Below are the code and all the weights of a small trained network. Each question names an input and a target symbol and asks about switching units off, where a switched-off unit gives its printed mean instead of its output.

import numpy as np


def w(rows, s, z=0):
    codes = np.array(rows[::2]) - 128.0
    scale = np.full(codes.shape[1], s)
    scale[-1] = z or s
    return codes * scale


def norm(h):
    return h / np.sqrt((h * h).mean(-1, keepdims=True) + 1e-5)


def f(y):
    return y / 2 * (1 + np.tanh(0.7978845608 * (y + 0.044715 * y**3)))


def softmax(a):
    e = np.exp(a - a.max(-1, keepdims=True))
    return e / e.sum(-1, keepdims=True)


def log_softmax(a):
    a = a - a.max(-1, keepdims=True)
    return a - np.log(np.exp(a).sum(-1, keepdims=True))


def net(x, mask):
    ids = ['ΛΠΣβγδζθμτφψω'.index(c) for c in x.split()]
    T = len(ids)
    res = E[ids] + P[:T]
    u = 0
    for l in range(2):
        q, k, v = (norm(res) @ M[l].T for M in (Q, K, V))
        z = softmax(np.where(np.tri(T) > 0, q @ k.T / 2**0.5, -1e9)) @ v
        res = res + np.where(mask[u], z, O[l][:, -1]) @ O[l][:, :-1]
        u += 1
        y = f(norm(res) @ A[l][:, :-1].T + A[l][:, -1])
        res = res + np.where(mask[u : u + 8], y, B[l][:, -1]) @ B[l][:, :-1]
        u += 8
    return log_softmax(norm(res)[-1] @ U[:, :-1].T + U[:, -1])


Q, K, V, O, A, B = {}, {}, {}, {}, {}, {}
E = w([
[164,104,195,69,107,124,35,107,160,136,178,34],'Λ',
[121,48,88,230,88,147,222,63,174,186,115,146],'Π',
[236,164,82,197,62,253,207,125,187,111,96,145],'Σ',
[114,190,171,176,150,80,117,131,123,167,97,84],'β',
[236,229,134,95,141,25,155,126,97,87,83,119],'γ',
[100,170,160,79,91,148,150,183,118,129,162,75],'δ',
[183,65,47,13,184,104,94,103,137,158,114,50],'ζ',
[73,163,136,126,139,85,184,187,169,128,179,93],'θ',
[127,238,173,123,120,94,137,186,137,208,178,170],'μ',
[63,140,133,151,170,129,123,138,216,77,164,135],'τ',
[85,107,129,113,160,185,136,173,95,70,175,99],'φ',
[112,146,174,115,205,181,113,96,144,149,66,173],'ψ',
[87,144,84,156,80,159,81,113,98,138,130,148],'ω',
],0.028)
P = w([
[209,95,167,217,72,188,195,197,176,153,38,4],'0',
[170,107,162,175,56,170,149,211,198,143,41,53],'1',
[156,121,183,184,73,154,146,191,162,139,59,87],'2',
[134,122,164,154,111,149,125,165,153,146,71,75],'3',
[122,155,154,113,123,148,118,157,170,145,97,98],'4',
[106,160,144,100,145,146,109,141,151,148,117,99],'5',
[99,161,132,74,174,139,102,122,145,156,129,99],'6',
[102,162,131,61,189,105,95,125,132,145,149,124],'7',
[88,163,144,47,196,52,97,111,122,134,153,133],'8',
[99,157,141,43,231,55,92,99,107,144,178,131],'9',
[103,153,164,18,235,35,100,73,88,132,195,137],'10',
],0.011)
Q[0] = w([
[33,172,114,175,80,191,123,183,168,147,65,168],'L0H1',
[4,174,225,16,241,78,31,155,116,150,172,30],'L0H1',
],0.011)
K[0] = w([
[2,167,74,216,135,251,79,149,77,127,113,150],'L0H1',
[38,170,125,65,206,86,37,101,64,116,198,196],'L0H1',
],0.0089)
V[0] = w([
[201,152,144,116,66,73,158,157,147,255,188,138],'L0H1',
[151,112,172,73,217,127,228,149,178,133,127,64],'L0H1',
],0.0083)
O[0] = w([
[116,27,110,13,76,187,127,40,192,160,202,72,95],'L0H1',
[84,159,74,53,42,44,80,191,254,88,47,201,253],'L0H1',
],0.0077,0.0045)
A[0] = w([
[151,135,146,102,97,131,148,91,149,50,173,86,160],'L0N1',
[63,140,118,139,59,146,94,170,84,116,140,102,175],'L0N2',
[46,143,103,130,89,72,108,106,64,131,151,127,1],'L0N3',
[68,56,167,113,128,154,162,50,192,189,167,89,15],'L0N4',
[209,205,95,149,132,80,213,150,153,165,163,157,90],'L0N5',
[82,150,159,126,160,120,79,85,163,154,126,122,217],'L0N6',
[133,118,52,203,73,157,196,36,138,208,127,184,161],'L0N7',
[132,78,110,101,127,179,163,175,117,10,175,127,178],'L0N8',
],0.012,0.0071)
B[0] = w([
[155,172,115,109,111,62,37,188,103,176,107,92,186],'L0N1',
[166,121,80,136,125,91,182,142,118,210,158,171,181],'L0N2',
[108,157,130,127,78,183,148,108,170,154,83,133,121],'L0N3',
[107,115,228,149,131,107,35,231,116,135,156,196,201],'L0N4',
[126,184,185,152,70,122,125,145,78,56,110,131,196],'L0N5',
[184,132,102,155,132,127,136,125,148,139,158,94,255],'L0N6',
[195,42,165,74,11,118,192,69,188,106,150,125,250],'L0N7',
[105,156,191,169,167,235,182,106,146,184,123,107,175],'L0N8',
],0.012,0.0085)
Q[1] = w([
[36,197,161,219,125,160,167,216,187,167,119,232],'L1H1',
[39,235,91,50,150,6,119,154,191,199,200,38],'L1H1',
],0.013)
K[1] = w([
[51,118,141,101,232,170,164,65,148,113,112,247],'L1H1',
[57,157,126,60,217,49,134,93,90,132,182,159],'L1H1',
],0.011)
V[1] = w([
[110,133,157,12,83,153,222,213,17,224,74,87],'L1H1',
[242,133,168,66,223,176,86,72,121,229,1,220],'L1H1',
],0.0069)
O[1] = w([
[174,150,97,2,199,101,119,1,90,15,159,132,90],'L1H1',
[135,144,180,66,158,177,116,76,157,159,55,179,5],'L1H1',
],0.016,0.0018)
A[1] = w([
[124,85,98,73,142,148,111,71,123,82,140,102,57],'L1N1',
[97,123,127,157,199,199,250,134,102,110,157,141,254],'L1N2',
[73,148,200,129,195,186,156,141,83,144,90,162,162],'L1N3',
[128,79,32,147,101,192,100,83,58,125,146,165,81],'L1N4',
[122,143,130,132,113,135,103,148,162,120,74,208,99],'L1N5',
[116,67,125,125,93,146,95,122,109,150,69,99,15],'L1N6',
[75,142,132,160,34,137,108,172,70,138,115,138,57],'L1N7',
[64,58,131,173,131,118,151,86,179,98,161,143,139],'L1N8',
],0.019,0.0071)
B[1] = w([
[134,35,106,178,174,230,103,141,209,74,85,107,168],'L1N1',
[181,171,230,125,150,155,138,74,6,127,237,121,254],'L1N2',
[16,86,177,113,186,126,202,39,155,68,199,107,215],'L1N3',
[92,152,20,134,42,193,66,3,45,172,79,195,148],'L1N4',
[84,152,100,59,81,47,43,67,194,108,110,142,177],'L1N5',
[159,99,77,27,202,93,93,132,158,125,174,142,130],'L1N6',
[101,93,44,152,223,123,142,186,98,176,133,196,194],'L1N7',
[225,110,95,100,177,60,139,129,54,205,111,193,181],'L1N8',
],0.016,0.01)
U = w([
[132,130,204,106,89,167,2,193,126,120,219,122,48],'Λ',
[187,12,162,122,141,12,183,95,93,133,121,149,46],'Π',
[175,205,193,239,50,185,184,120,219,127,130,60,116],'Σ',
[82,129,23,116,68,69,193,113,118,105,232,41,46],'β',
[221,238,145,102,181,73,126,152,84,45,77,210,118],'γ',
[184,169,116,135,176,93,175,90,153,165,148,89,13],'δ',
[187,107,75,84,239,174,156,150,136,92,97,88,165],'ζ',
[140,143,145,130,135,123,142,139,110,115,122,112,68],'θ',
[115,171,129,178,154,160,151,225,102,140,88,192,254],'μ',
[22,134,154,106,103,102,136,71,157,150,98,143,156],'τ',
[136,113,253,132,238,134,210,172,48,57,148,68,141],'φ',
[192,215,155,45,211,168,206,135,134,245,66,130,43],'ψ',
[96,131,46,140,57,164,77,61,36,141,156,132,182],'ω',
],0.0077,0.0051)

Each question gives the input, a string of symbols that net reads in full, and the target symbol t.
The units are the heads (2 rows each of Q, K, V and O) and the neurons (one row each of A and B). Each row of codes is followed by its name. A weight is (code - 128) times the scale printed after its matrix; where a second scale follows, it is the last column's (O, A, B and U).
mask holds one flag per unit, layer by layer, with each layer's heads first. A switched-off unit (its flag False) gives its mean, the last column of its rows in O or B, instead of its output. The means were averaged over made-up inputs and are rounded, as every weight is.
A unit's drop is (log p(t) with every unit on - log p(t) with that unit switched off) / (log p(t) with every unit on - log p(t) with every unit switched off).
The circuit of an input: a set's keep is (log p(t) with only the set's units on - log p(t) with every unit switched off) / (log p(t) with every unit on - log p(t) with every unit switched off). Starting from the 12 units with the biggest drops (on a tie, the unit counted first), units are removed one at a time, each time the one whose removal leaves the highest keep (on an exact tie, the one counted first), for as long as the keep stays at least 0.8.
circuit, biggest first: the units of the circuit, biggest drop first
unit that matters most: the unit with the biggest drop
k most important neurons: the k neurons with the biggest drops, biggest first
k most important neurons of layer l: the k neurons of layer l with the biggest drops, biggest first
input ψ β δ τ θ β δ, target β: circuit, biggest first -> L1H1
input Λ Σ ψ Σ δ β β, target ζ: 3 most important neurons -> L0N6, L0N2, L1N1
input τ β Λ μ Π τ Σ Σ β, target Σ: 4 most important neurons -> L0N4, L0N8, L0N5, L1N8
input Λ ζ μ, target Λ: circuit, biggest first -> L0H1, L0N4
input β θ ζ Λ θ φ τ Π φ τ, target γ: circuit, biggest first -> L0H1, L1N3
input τ δ φ ω φ ψ τ Π φ μ, target γ: 2 most important neurons of layer 0 -> L0N6, L0N8
input ψ δ Σ Π Π β, target Σ: circuit, biggest first -> L0N6, L1N8, L1N2
input ψ φ Σ δ, target γ: circuit, biggest first -> L0N8, L0H1, L1H1
input γ τ φ δ, target γ: circuit, biggest first -> L0H1, L1H1, L0N8, L0N6
input Π ψ Π γ τ τ Σ θ, target μ: circuit, biggest first -> L0N5, L1H1, L1N7
input Λ τ θ ω γ τ Σ θ φ β θ, target γ: 2 most important neurons of layer 0 -> L0N5, L0N8
input τ ψ μ, target τ: 2 most important neurons of layer 1 -> L1N5, L1N3
input Λ ψ Π Π Π τ δ β ψ τ, target τ: circuit, biggest first -> L1H1, L1N5
input δ φ θ τ ψ δ β, target τ: unit that matters most -> L0H1
input θ γ β, target β: circuit, biggest first -> L1H1, L0H1, L1N2
input φ τ τ μ, target μ: circuit, biggest first -> L1N7, L1H1
input ψ δ ψ μ δ, target τ: circuit, biggest first -> L0N7, L1H1, L1N5
input Π τ ω ζ τ μ μ, target μ: circuit, biggest first -> L0N5, L1N7
input Λ Π β Σ ψ β τ β, target μ: 2 most important neurons -> L0N6, L0N8
input τ μ τ θ Λ δ, target β: 3 most important neurons of layer 0 -> L0N1, L0N8, L0N7
input μ φ τ θ ω γ τ ω τ μ, target φ: most important neuron of layer 1 -> L1N3
input Σ ψ ζ Σ Σ β, target ψ: 2 most important neurons -> L0N7, L1N3
input μ ω ψ ζ Λ φ β Λ δ, target ζ: 2 most important neurons -> L1N1, L0N4
